Here is a tiny trained network, its code and every weight. The questions are about switching its units off for an input and a class, where a switched-off unit gives its printed mean instead of its output.

import numpy as np


def w(rows, s, z=0):
    codes = np.array(rows[::2]) - 128.0
    scale = np.full(codes.shape[1], s)
    scale[-1] = z or s
    return codes * scale


def f(y):
    return np.maximum(y, 0)


def log_softmax(a):
    a = a - a.max(-1, keepdims=True)
    return a - np.log(np.exp(a).sum(-1, keepdims=True))


def net(x, mask):
    res = np.array(x, float).reshape(1, 6) / 4 @ E
    y = f(res @ A[0][:, :-1].T + A[0][:, -1])
    res = res + np.where(mask, y, B[0][:, -1]) @ B[0][:, :-1]
    return log_softmax(res[-1] @ U[:, :-1].T + U[:, -1])


A, B = {}, {}
E = w([
[131,127,132,131,131,129,134,128,127,131],'x0',
[160,213,175,60,209,65,54,179,118,151],'x1',
[241,97,137,62,92,167,161,161,142,9],'x2',
[142,126,141,143,145,132,154,133,125,143],'x3',
[183,155,36,143,214,226,94,88,187,142],'x4',
[117,130,120,118,120,129,116,123,132,118],'x5',
],0.011)
A[0] = w([
[130,71,111,143,140,172,156,135,180,137,95],'N0',
[185,157,145,81,190,93,70,188,162,126,176],'N1',
[166,199,80,145,179,169,83,66,184,157,2],'N2',
[178,208,141,58,190,107,74,184,119,133,19],'N3',
[65,185,207,92,140,56,89,171,113,178,133],'N4',
[134,127,67,215,149,69,101,66,96,133,52],'N5',
[120,107,194,111,4,70,186,150,75,120,118],'N6',
[217,113,210,62,109,125,152,137,159,1,78],'N7',
[160,79,41,106,116,197,140,119,186,78,121],'N8',
[167,146,84,114,222,210,65,39,145,167,173],'N9',
[34,135,93,173,172,128,125,49,138,187,45],'N10',
[61,65,129,193,49,155,177,57,160,131,100],'N11',
[43,147,215,88,165,20,109,126,136,190,137],'N12',
[149,157,134,117,187,115,122,151,155,96,36],'N13',
[172,93,78,121,123,233,192,77,166,76,107],'N14',
[47,183,81,219,130,133,122,118,124,189,214],'N15',
],0.0075,0.0084)
B[0] = w([
[117,170,107,150,136,111,119,151,116,120,160],'N0',
[123,124,182,57,198,93,138,69,62,91,213],'N1',
[35,72,254,66,221,68,101,52,4,87,181],'N2',
[128,35,126,24,51,191,197,145,218,211,184],'N3',
[156,153,88,189,157,114,98,161,105,50,220],'N4',
[181,101,108,162,97,157,133,175,160,174,154],'N5',
[125,70,134,58,94,188,176,121,154,199,218],'N6',
[80,47,165,76,142,119,145,74,136,172,212],'N7',
[200,173,65,161,181,123,78,176,128,144,208],'N8',
[137,69,130,98,71,159,179,151,209,183,246],'N9',
[179,88,96,102,74,225,171,141,172,228,196],'N10',
[77,59,187,56,148,120,170,68,109,167,212],'N11',
[175,189,112,196,148,95,105,143,108,31,229],'N12',
[162,134,76,137,88,163,135,139,158,144,145],'N13',
[191,198,75,198,106,113,77,193,107,100,216],'N14',
[93,87,192,86,158,89,112,88,80,162,247],'N15',
],0.0089,0.014)
U = w([
[100,123,167,121,144,103,128,99,88,131,12],'0',
[151,120,119,124,85,183,142,137,201,150,255],'1',
[168,252,101,186,132,120,99,168,123,98,128],'2',
],0.022,0.0046)

Each question gives the input, the list of numbers given to net, and the class t.
The units are the neurons (one row each of A and B). Each row of codes is followed by its name. A weight is (code - 128) times the scale printed after its matrix; where a second scale follows, it is the last column's (A, B and U).
mask holds one flag per neuron, in row order. A switched-off neuron (its flag False) gives its mean, the last column of its row in B, instead of its output. The means were averaged over made-up inputs and are rounded, as every weight is.
A unit's drop is (log p(t) with every unit on - log p(t) with that unit switched off) / (log p(t) with every unit on - log p(t) with every unit switched off).
The circuit of an input: a set's keep is (log p(t) with only the set's units on - log p(t) with every unit switched off) / (log p(t) with every unit on - log p(t) with every unit switched off). Starting from the 12 units with the biggest drops (on a tie, the unit counted first), units are removed one at a time, each time the one whose removal leaves the highest keep (on an exact tie, the one counted first), for as long as the keep stays at least 0.8.
circuit, biggest first: the units of the circuit, biggest drop first
unit that matters most: the unit with the biggest drop
k most important neurons: the k neurons with the biggest drops, biggest first
drop when u is switched off: that unit's drop, to one decimal
input [7,7,-4,2,-3,-6], class 2: unit that matters most	N12
input [1,-7,2,2,-8,5], class 1: 3 most important neurons	(N6, N2, N15)
input [-6,1,-8,5,8,4], class 0: 2 most important neurons	(N2, N15)
input [-8,3,-3,8,7,6], class 0: 4 most important neurons	(N2, N1, N15, N6)
input [-8,4,7,-7,0,7], class 0: 3 most important neurons	(N1, N9, N10)
input [1,5,-1,-2,8,8], class 0: 2 most important neurons	(N2, N1)
input [-2,-2,8,-2,1,-4], class 2: 3 most important neurons	(N14, N9, N8)
input [-8,-2,-7,-5,2,0], class 1: 4 most important neurons	(N10, N1, N5, N9)
input [6,2,-7,-6,-7,4], class 2: 2 most important neurons	(N12, N4)
input [-8,2,-8,-3,-7,6], class 2: 2 most important neurons	(N12, N4)
input [-1,0,3,3,8,7], class 2: 3 most important neurons	(N14, N8, N6)
input [7,6,0,-3,8,-5], class 0: 4 most important neurons	(N2, N1, N10, N6)
input [-5,1,-1,1,6,4], class 0: drop when N2 is switched off	2.7
input [-4,3,-8,-2,-8,8], class 2: drop when N8 is switched off	0.0
input [-2,6,-2,3,-6,1], class 2: circuit, biggest first	(N12)
input [8,-5,3,1,-8,-3], class 1: drop when N1 is switched off	0.7
